Below are the code and all the weights of a small trained network. Each question names an input and a target symbol and asks about switching units off, where a switched-off unit gives its printed mean instead of its output.

import numpy as np


def w(rows, s, z=0):
    codes = np.array(rows[::2]) - 128.0
    scale = np.full(codes.shape[1], s)
    scale[-1] = z or s
    return codes * scale


def norm(h):
    return h / np.sqrt((h * h).mean(-1, keepdims=True) + 1e-5)


def f(y):
    return y / 2 * (1 + np.tanh(0.7978845608 * (y + 0.044715 * y**3)))


def softmax(a):
    e = np.exp(a - a.max(-1, keepdims=True))
    return e / e.sum(-1, keepdims=True)


def log_softmax(a):
    a = a - a.max(-1, keepdims=True)
    return a - np.log(np.exp(a).sum(-1, keepdims=True))


def net(x, mask):
    ids = ['αβγεζηθλμξπστφψω'.index(c) for c in x.split()]
    T = len(ids)
    res = E[ids] + P[:T]
    u = 0
    for l in range(2):
        r = norm(res)
        for j in range(2):
            rows = slice(2 * j, 2 * j + 2)
            q, k, v = (r @ M[l][rows].T for M in (Q, K, V))
            z = softmax(np.where(np.tri(T) > 0, q @ k.T / 2**0.5, -1e9)) @ v
            o = O[l][rows]
            res = res + np.where(mask[u + j], z, o[:, -1]) @ o[:, :-1]
        u += 2
        y = f(norm(res) @ A[l][:, :-1].T + A[l][:, -1])
        res = res + np.where(mask[u : u + 4], y, B[l][:, -1]) @ B[l][:, :-1]
        u += 4
    return log_softmax(norm(res)[-1] @ U[:, :-1].T + U[:, -1])


Q, K, V, O, A, B = {}, {}, {}, {}, {}, {}
E = w([
[87,122,121],'α',
[100,94,103],'β',
[121,167,25],'γ',
[120,172,27],'ε',
[131,150,233],'ζ',
[130,88,88],'η',
[105,190,190],'θ',
[185,173,168],'λ',
[159,172,161],'μ',
[136,81,78],'ξ',
[152,151,161],'π',
[77,88,103],'σ',
[170,165,155],'τ',
[197,143,124],'φ',
[145,123,4],'ψ',
[235,136,130],'ω',
],0.013)
P = w([
[78,109,156],'0',
[136,91,80],'1',
[77,184,92],'2',
[166,77,107],'3',
[70,202,102],'4',
[160,88,103],'5',
[70,246,66],'6',
],0.013)
Q[0] = w([
[100,136,95],'0.h0',
[207,160,169],'0.h0',
[255,124,20],'0.h1',
[54,216,125],'0.h1',
],0.011)
K[0] = w([
[106,58,65],'0.h0',
[113,199,220],'0.h0',
[66,51,33],'0.h1',
[182,254,131],'0.h1',
],0.012)
V[0] = w([
[173,123,233],'0.h0',
[15,151,106],'0.h0',
[52,2,31],'0.h1',
[110,111,71],'0.h1',
],0.0043)
O[0] = w([
[187,156,186,6],'0.h0',
[168,174,188,225],'0.h0',
[111,144,255,250],'0.h1',
[154,62,112,203],'0.h1',
],0.0095,0.0012)
A[0] = w([
[111,68,164,241],'0.n0',
[31,64,73,254],'0.n1',
[184,122,1,26],'0.n2',
[101,231,15,181],'0.n3',
],0.0078,0.0025)
B[0] = w([
[253,133,36,152],'0.n0',
[118,113,9,198],'0.n1',
[76,117,244,169],'0.n2',
[223,76,128,255],'0.n3',
],0.0069,0.0072)
Q[1] = w([
[190,195,57],'1.h0',
[166,34,169],'1.h0',
[155,6,208],'1.h1',
[122,164,157],'1.h1',
],0.013)
K[1] = w([
[2,154,194],'1.h0',
[208,235,65],'1.h0',
[120,91,61],'1.h1',
[186,65,160],'1.h1',
],0.011)
V[1] = w([
[179,155,9],'1.h0',
[182,23,145],'1.h0',
[155,185,164],'1.h1',
[156,195,169],'1.h1',
],0.015)
O[1] = w([
[173,37,154,129],'1.h0',
[252,218,51,249],'1.h0',
[141,61,145,180],'1.h1',
[171,65,187,178],'1.h1',
],0.017,0.0019)
A[1] = w([
[198,246,96,1],'1.n0',
[189,48,190,9],'1.n1',
[142,163,183,105],'1.n2',
[213,254,140,190],'1.n3',
],0.0091,0.0061)
B[1] = w([
[167,167,200,167],'1.n0',
[207,111,134,148],'1.n1',
[211,134,247,121],'1.n2',
[97,137,213,255],'1.n3',
],0.012,0.0058)
U = w([
[9,197,144,168],'α',
[104,221,120,99],'β',
[141,87,116,136],'γ',
[147,89,118,124],'ε',
[81,150,151,253],'ζ',
[143,211,107,111],'η',
[4,81,187,136],'θ',
[168,92,134,106],'λ',
[141,53,161,98],'μ',
[177,203,104,99],'ξ',
[49,37,192,126],'π',
[95,215,127,112],'σ',
[169,75,139,92],'τ',
[162,206,114,73],'φ',
[140,87,102,172],'ψ',
[185,172,98,103],'ω',
],0.013,0.0069)

Each question gives the input, a string of symbols that net reads in full, and the target symbol t.
The units are the heads (2 rows each of Q, K, V and O) and the neurons (one row each of A and B). Each row of codes is followed by its name. A weight is (code - 128) times the scale printed after its matrix; where a second scale follows, it is the last column's (O, A, B and U).
mask holds one flag per unit, layer by layer, with each layer's heads first. A switched-off unit (its flag False) gives its mean, the last column of its rows in O or B, instead of its output. The means were averaged over made-up inputs and are rounded, as every weight is.
A unit's drop is (log p(t) with every unit on - log p(t) with that unit switched off) / (log p(t) with every unit on - log p(t) with every unit switched off).
The circuit of an input: a set's keep is (log p(t) with only the set's units on - log p(t) with every unit switched off) / (log p(t) with every unit on - log p(t) with every unit switched off). Starting from all 12 units, units are removed one at a time, each time the one whose removal leaves the highest keep (on an exact tie, the one counted first), for as long as the keep stays at least 0.8.
units of the circuit, in order: the units of the circuit, biggest drop first
most important unit: the unit with the biggest drop
top k neurons: the k neurons with the biggest drops, biggest first
k most important neurons of layer l: the k neurons of layer l with the biggest drops, biggest first
heads that matter: for each layer, one digit per head in row order, 1 if its drop is at least 0.15 and else 0, layers parted by /
input α π θ, target α: units of the circuit, in order -> (1.h0, 0.n3)
input ψ ψ β α θ α, target π: units of the circuit, in order -> (1.h0)
input θ μ η η π ω ζ, target θ: units of the circuit, in order -> (1.h0, 0.h1)
input θ λ α α ζ, target θ: units of the circuit, in order -> (1.h0, 0.h1, 0.n2)
input π π ψ ζ α π ζ, target π: units of the circuit, in order -> (1.h0, 0.h1)
input π η γ λ θ α φ, target π: units of the circuit, in order -> (0.n0, 1.h0)
input α λ γ ξ θ τ, target π: heads that matter -> 00 / 10
input π ε γ μ λ ψ μ, target π: top 3 neurons -> (0.n3, 0.n2, 0.n1)
input π β ψ α ψ, target π: units of the circuit, in order -> (0.n0, 0.h1, 1.h0, 0.n3)
input α μ τ, target α: heads that matter -> 11 / 10
input α γ ε τ γ, target α: units of the circuit, in order -> (1.h0, 0.n3)
input α θ μ α ψ α θ, target α: heads that matter -> 01 / 10
input α η ε π ζ, target α: units of the circuit, in order -> (1.h0, 0.h1, 0.n3)
input θ θ α α σ, target θ: top 2 neurons -> (0.n0, 0.n3)
input π φ η π θ, target π: most important unit -> 0.h0
input π ξ α β θ, target π: units of the circuit, in order -> (0.n0, 1.h0, 0.h1)
input α ζ ψ, target α: heads that matter -> 01 / 10
input ψ σ ζ α, target θ: 2 most important neurons of layer 0 -> (0.n2, 0.n1)
input θ α μ λ α γ θ, target θ: heads that matter -> 10 / 11
input π α β η ζ λ τ, target π: heads that matter -> 10 / 11
